[ -83   35  -90  -72  100 -279  -99  146    4 -259  108   44  417  -38
  -67  -22  206   -4  -28 -133 -167 -258   69   -4  102   49  108   88
  296  -22  137 -177 -274 -138   65  -43  -98 -184  305   17  -94   17
 -105  124  -53]  (32)
[ -31   79  -31  591 -300 -341   66   83  366 -242  102 -146  -99 -541
  -22  365    3  269 -341  153 -417 -615   67 -526  153  103  277 -164
 -174  361 -229  158 -314  -64 -100  -58 -438    1   36  198 -157  284
   38    4  -16]  (52)
[ -53  270 -181   56 -259 -163   49  205   75 -152 -162 -113   40  530
 -165 -188  120  -92  311 -308  -10 -214 -233  193 -198 -239   45  125
 -329   64  192 -167 -320  -10 -546  324   96  -76  311 -131  555 -240
 -113  -27   69]  (34)
[  68 -146  129 -412  289 -366   76  207 -105 -209 -144  -99  317 -143
  -22 -181  615 -210   92 -136 -149  118  -19  380 -273  195 -230  421
  401 -144  117 -517  154   83  298  214  -54   23  -78  -75 -286 -103
  -12   91  112]  (40)
[-102  203   47  143  105  -38  -75   38  -45 -140  189  -78  262  101
  108  213  186  231    2 -374 -140   -4   61 -200 -325 -255  244 -136
   -3   64 -132  -38 -383  254 -353 -220 -318   76  643  336 -414  157
  -72  225 -136]  (35)
[ 160  351 -130  383 -107 -456  131   22 -170  -20   96 -212  225 -473
  -74   54    1   84 -147 -295 -169 -342  207 -444 -200 -256  200  -64
  -72  271  214 -193 -145  221 -172 -109 -217  197  617  201 -335  106
  127  117 -103]  (30)
[-138  -54  -45 -112  336  155 -173  116   88 -333  110  186    4  351
  -30  257  355  182  267 -202   27  171 -328  230   10  102 -146   53
   59 -176  -26  165 -344  -80 -321 -138  226 -137  223  182 -104 -282
 -296  -58   18]  (32)
[ -27  139  144  -82  254 -328 -214 -246 -201  -62  -39   90  270  -71
  193 -341  213 -249  131  -86  163  447  228  222  -78 -178 -124   44
  298 -440  100 -385  140  171  100   30  179  -73   97 -166 -191  -17
  138  164 -266]  (34)
[ 110  -80  150  193   18  -46  105   78  -50  378    7  175 -228   48
  -65 -106  -85  -74   22   17  113  147  -26  187  165  -52 -233   35
   38   58  176   12  162  137   25  143  270   94 -126  195    1   71
  -58 -213  259]  (40)
[  -5 -308  189  362  -17  -16  212   29  186   80   33  236 -334 -204
  130  346   27  268   -6  188  -31  -14 -116   37  -95  210 -351  160
  -20    1  -92   22  -46  -53   22   28    4   11 -385  296 -226  357
  -83 -107  114]  (38)
[ 454  172 -230  159  -93 -468  369  126 -247  234   42 -165  -37 -411
 -100  -31  -96 -105 -109 -174 -225 -260  261 -324 -102 -190   31  -22
 -230  236  301 -274   91  286  144   62  -12  378  416   37 -179   62
   65 -131  183]  (30)
[ 246  327  -78  186 -208 -292  254  259   97  -36  -14 -335  -37  112
 -159 -338  280 -182 -150 -233 -303 -181  -39  -90 -111 -226  234    5
 -159  194  -89 -165 -201  229 -204  418 -203   85  147  -33  272 -153
   61  -45  245]  (49)
[-513  149   -2  133 -159 -106 -391  -45  221 -497 -251   32  104 -101
  146  213  -62  144  310 -164  110 -187    0  251   15  170 -123  -27
  -41  -46   92   66   41 -293 -465  -51  255 -233   62  136    1  -24
   84  159 -410]  (49)
[-213  -48  123 -150  141 -194 -290 -117  234 -525 -226    4 -120 -272
   68   93  109  -17   88  104  -34  -85  206  244  458  363  -59  -53
  -56  -50 -162  -16  346 -264  166   33  173    4 -351 -239  -54 -151
   91   44 -135]  (32)
[  -4  187   85  349 -563 -422  139  -27  265 -191 -276 -241 -233 -298
   -9 -150 -154  -78  -77  177 -252 -451   60 -136  -24    5   57  124
 -300  225 -128 -242   40  -89 -239  393 -131    4 -273  -84  302  168
  298   33    4]  (34)
[-173 -389  367 -296  562  293 -152  198 -535   68  124  262  377  317
  132   -2  339   31   75 -263 -139  481  -26  322 -362 -267 -106  318
   -7  -72  -76 -451 -345  219   81  -37 -109   14   22  118 -250  314
 -194  172  339]  (40)
[-281  -25   53 -201  127 -139 -273  125  -32 -291   13  -16  351   62
  237  207  219   37  125 -184 -201  -30  159  115 -194  -24  134  -41
    9 -117  -70 -181 -188   77  -24 -141 -232  -54  333   34 -261  200
  -37  230 -153]  (49)
[ 191 -167  220  338  158 -159  340  128  -71  376  198  198  -96  -44
 -272  290  118  226 -250  -54  166 -228  133 -214  142   46  212  -36
    6  467  106  -65  -39  298  269 -110 -404  425   86   40 -348  300
 -228   14  359]  (30)
[-291 -129  470  125   24  258  -79 -217 -333  165 -324  241  102  104
  -14 -424 -420   22  122 -237  244  194  289  391   38 -298 -248  276
 -206  270   64 -492  278 -166 -176  311  344   58 -417   52  231  358
   85  174  123]  (38)
[  56  247 -122  398 -247 -135  140  128  134   67   58  -98  -54  -12
 -141   14 -220  122 -157 -232 -129 -422  188 -246  229 -147  267 -259
 -227  418   26  103  -92   29 -193   89  -96  152  276  174  104   86
  -60  -41   77]  (40)
[-390  117   47   37   12 -271 -509  -88  293 -523  -49   -5   39  -98
  127  313  124   99  225   89  -32 -220  -17  100  282  157   45 -129
  -45 -167  -23  213  -84 -207 -199 -244    3 -208  217  -32  -96 -101
   47   86 -325]  (32)
[ -49   10  368  191  147   44  -11  -21 -137   72  -78   19  -77  -29
  -25 -130  191   27   32 -163   73  310 -120  190 -188 -150 -191  193
   16   88  -53 -159   49  203 -263  139   95   92 -130  262 -185   30
   69   29  158]  (30)
[ -62   37  -34 -282   91   32   -3  -16  183 -264 -128 -107  -64  389
   45  295   84  215  366 -325  -71  -75   80  137 -137  -29   35 -109
 -365   88 -147  -29   29   56 -262  -83  -48  305  460   49 -153  -99
 -251   32  -62]  (32)
[ -54   93  -16  497 -206   89  160  226  165  248  117   82 -118  407
    8   97   37  185   82 -235   10  -20 -253   26 -268 -253  -48  -55
 -141   89   37  163 -420  163 -505  132  -37  -76  219  398  153  173
 -209 -105  115]  (49)
[-242 -243  139 -207  318  216 -124  -60  -71 -343 -183  327   -8   -7
  159   90  103   93  256 -147  184  376   -5  462  -58  307 -418  217
  155 -225  -45 -203  160 -218  -88   54  504  -98 -397   93 -185  -17
  -54   92  -90]  (49)
[  37  -12  -68   39  233  133   22  104 -115  -50  216  133   -1  341
  226  201  257  130  166 -249 -131  349 -147   11 -416 -243  -67  -30
 -173 -277 -138  -46 -493  250 -291  -87    4  -16  342  200 -154   74
 -191   -2   32]  (47)
[ 292  187  -70  224   47 -197  110  -44  104   77   89  -22 -381 -144
   28   35   83  -67  -56    5  -17  204   34 -129  151   -3  -16 -265
  -69  -85  -84  161  117  302  -53   25  195  212   79   91 -180 -184
   30 -211   45]  (47)
[  99   68 -184  249 -145 -170  150   51   68  -72   64   69  -52 -126
 -195  220 -201  189  -27  -74 -110 -450   31 -302  170    5   89  -38
 -180  299  145   32 -235 -111 -194  -81   40   88  333  137  -13   49
 -141  -79   84]  (52)
[-134 -134  -67 -404  297 -278 -336   33 -296 -161  -91  236  365 -282
   59 -114  -46 -258  167  -29   38   64  284  348  351  193 -235  104
  322 -233  419 -284  303 -196  386  -85  489 -126   44 -135 -155  -64
   25   14  -98]  (38)
[ 224  171  -96  436 -245  -16  211  119  -14  236  193   10 -192  -50
   -2  -92 -270    6 -263  -58 -274  -80   59 -348   66 -249  147 -193
 -159  189 -111   66 -279  186 -240  145   48   46  137  331   75  194
   32 -142  209]  (47)
[ -58 -177  298 -191  176   53  -87 -181 -217  208 -148  178  169   35
  222 -378 -127 -161  163  -76    4  501  236  383 -121 -216 -391  192
  195 -240   15 -409  258   46   86  169  359  -34 -136  186 -145  267
   17   16    9]  (52)
[-203  -14  -38   16  128  242 -328 -116 -337 -275   99  353   77  -45
  287 -225 -474  -48   31  -43 -152  169  246  108  333 -181 -172   28
 -165 -300  -40 -143 -248 -423  -93   24  581 -402 -180   44  280  190
  184   81  -56]  (40)
[ -60   63  438   14  197 -149  -74 -116  -68   -9   16    2  230  -37
  102 -364  314 -118 -108  -91   37  350  133  198 -121 -108  -26  164
  474 -163 -161 -327   64  183   51  141 -134  -72  -94  133 -317  161
  168  247  -32]  (35)
[-149  164 -121   69  113  270 -180   24 -176 -338   49   97  -24  171
  128   90 -108  152  199 -363 -101  145  -76   35 -108 -207  -71  -38
 -342  -75  -73   31 -358  -97 -566  -50  375 -115  262  242   70 -101
   -4   44  -49]  (35)
[   7  -51  316  122  -84 -278  148   89   64    6  -77 -154  122 -394
  -60   -4  131   24 -351  -15 -233 -229  291 -161  -18  120  258   22
  172  426 -222 -299  173  217  195  137 -458  268 -144  126 -395  349
  104  187  142]  (49)
[ 312   92  -79  145   27 -222  146  -44 -100  149    8  -53 -431 -359
   50  301 -141   27   52  -27  -64   40  148 -219   19  -32  -85 -213
 -388  104   76   77  258  345  -23 -144  187  461  272  142 -369  -35
   67 -219  102]  (35)
[ 304  388  -48  343 -137 -574  145  -22   96  -24  173 -265  -41 -300
 -125  -79  146  -47 -196   -7 -202 -335   91 -406   96 -180  248  -94
    5  105   46  -24 -142  209  -36   -9 -299  126  463   34 -159  -63
  158   -5    5]  (38)
[  36  151   47  559 -283 -352   19  -60  162   51  233  -13   71 -448
  -59   78 -303  137 -454  172 -291 -558  329 -597  408 -104  413 -253
   35  346 -103   74 -256  -24   66 -118 -385  -10  222  183 -151  431
   93   70   -6]  (52)
[ 331   55  139  546  167 -223  393   -5 -183  346  165  -17   67 -536
  -92 -115  131  106 -455 -227  -65   71  316 -348  -75 -176   72  -76
  162  347  -23 -244   95  373  240   83 -225  354  -31  259 -481  285
   -2   24  158]  (40)
[-398 -299  233 -347  291  355 -324  -82  -71 -327 -238  235 -104  179
  245  321 -121  197  387 -153   57  251  126  460   38  152 -265   32
 -333  -40 -175  -85  223 -173 -131 -105  344  111 -192   69 -162  102
 -105   83  -41]  (40)
[-289  -90  258  100  270 -152 -376  -43  156 -136   46  166  150   20
  160   39  427  -14  130   83   83  306 -132  317   57   33 -189   41
  335 -368  -15   64 -121   19   -6  -90   27 -292  -59   81 -198   22
  -76   25 -148]  (52)
[-283 -249  415  551   40   66 -164 -193  267  235  164  367 -182 -295
  344  388 -102  339  -53  264  140  280  -32   38   23  146 -354  -99
  419 -182 -157  299   43   43  -66 -265   44 -162 -245  685 -624  547
  -24  -22 -220]  (38)
[  89  216   94  179  -60  -24  167   63 -257  157   94  -57  262  198
 -103 -371 -136  -10 -166 -383 -136 -118  256 -139  -83 -464  264   29
 -103  295   -1 -348 -252  131 -168  200 -177   96  326  116  109  239
   21  179  187]  (30)
[-119 -195  -30 -179  327  406  -84   75 -191 -153  145  422   71  641
   53  -94  -55   82  204 -218    4  218  -26  312  161 -158 -127  123
 -183 -214  -49 -129 -457 -286 -109   76  347 -238  -39  -71  374   39
 -285   12  203]  (32)
[ 171  253 -148  -69  -71 -298   42  159  -62   -6  103  -88  107  256
  -68 -264   43 -236  -21 -152 -162 -173  164  -37  148 -222  272  -93
  -91  -28  100 -158 -201  119   18  154  -70    7  391 -199  248  -72
   19   12  133]  (49)
[ 115  206  -97  365 -144 -295    4  -64   66   39 -114  -34 -223 -328
 -157  -54 -149  -53   43  -14   31 -138    8  -87  258  -63 -135  -83
 -182  150  242   92  151    7 -209   79  360   88   90   79   77 -183
   48 -235   22]  (52)
[-146   92  115  477  -35   77  135   19  308  -51  107  141  -76  363
 -194  225  109  419   40 -248  231 -250 -159  -26   46  -18   98  -39
  -11  279  -45  183 -319  -76 -416  -22 -186   17  169  245    2   65
 -277   80    0]  (38)
[  -3  205  -76  326 -156 -319  -31  144 -106   84   55  -35  182  -64
  -81  -70   50  -77  -52 -132  -96 -161  -22 -160  -91 -253  154  -32
  -57  125  210 -130 -281  201 -236   59  -76  -26  335   66   68   65
    5    1   26]  (34)
[ -20   57 -341    7  202  206 -144   97 -238 -238  225  319  -55  216
   92  145 -255   87  147 -229  -60    5   59   -7  287 -108  -32 -150
 -342 -175  120  116 -405 -239 -186 -143  487 -164  267    7  228  -98
 -119  -73   39]  (30)
[ 347  109   77  466 -152  -32  297   55  141  456  414   36 -337  179
   75  -59 -185   64 -332  102 -266  -27  105 -370  183 -322  207 -282
  -77   57 -270  210 -325  287   16   56 -260   90  193  339  -33  347
  -35 -165  287]  (40)
[ 135  -19   39  509  -30   23  125   89  357  156  324   48 -568  114
  253  553  179  275  -95  150 -204  140 -174 -292 -101  -58   91 -390
 -325  -92 -422  465 -371  415 -196 -160 -299  157  110  326 -271  218
 -154 -217  106]  (47)
[  71   62  -81 -204  142  225    4  174 -322   32   94   10  178  495
  -29 -180  -54  -20  158 -421 -273  138  -28   60 -185 -463   40   63
 -310   68   -1 -216 -400  119 -344   90  156   52  500  190  161  -29
 -193  -36  273]  (32)
[ -69  123 -153 -236  108   32  -90   51 -458 -395  -80   58  356  108
 -257  -87 -172   57  215 -432 -114 -279    9  -39  -45 -227   57  305
 -311  265  274 -417 -356 -247 -428  -21  288    4  508  -31  174 -163
  -51  158  119]  (32)
[ -50  -62  188  414  -83  108   96  109  167   88  181  191 -171  -46
  -99  131 -142  219 -310   46  -54 -193   14 -161  334  127  140 -106
  139  325 -184  193 -166  -42  -87   24  -86  -13 -186  366 -117  266
  -62   -7  207]  (30)
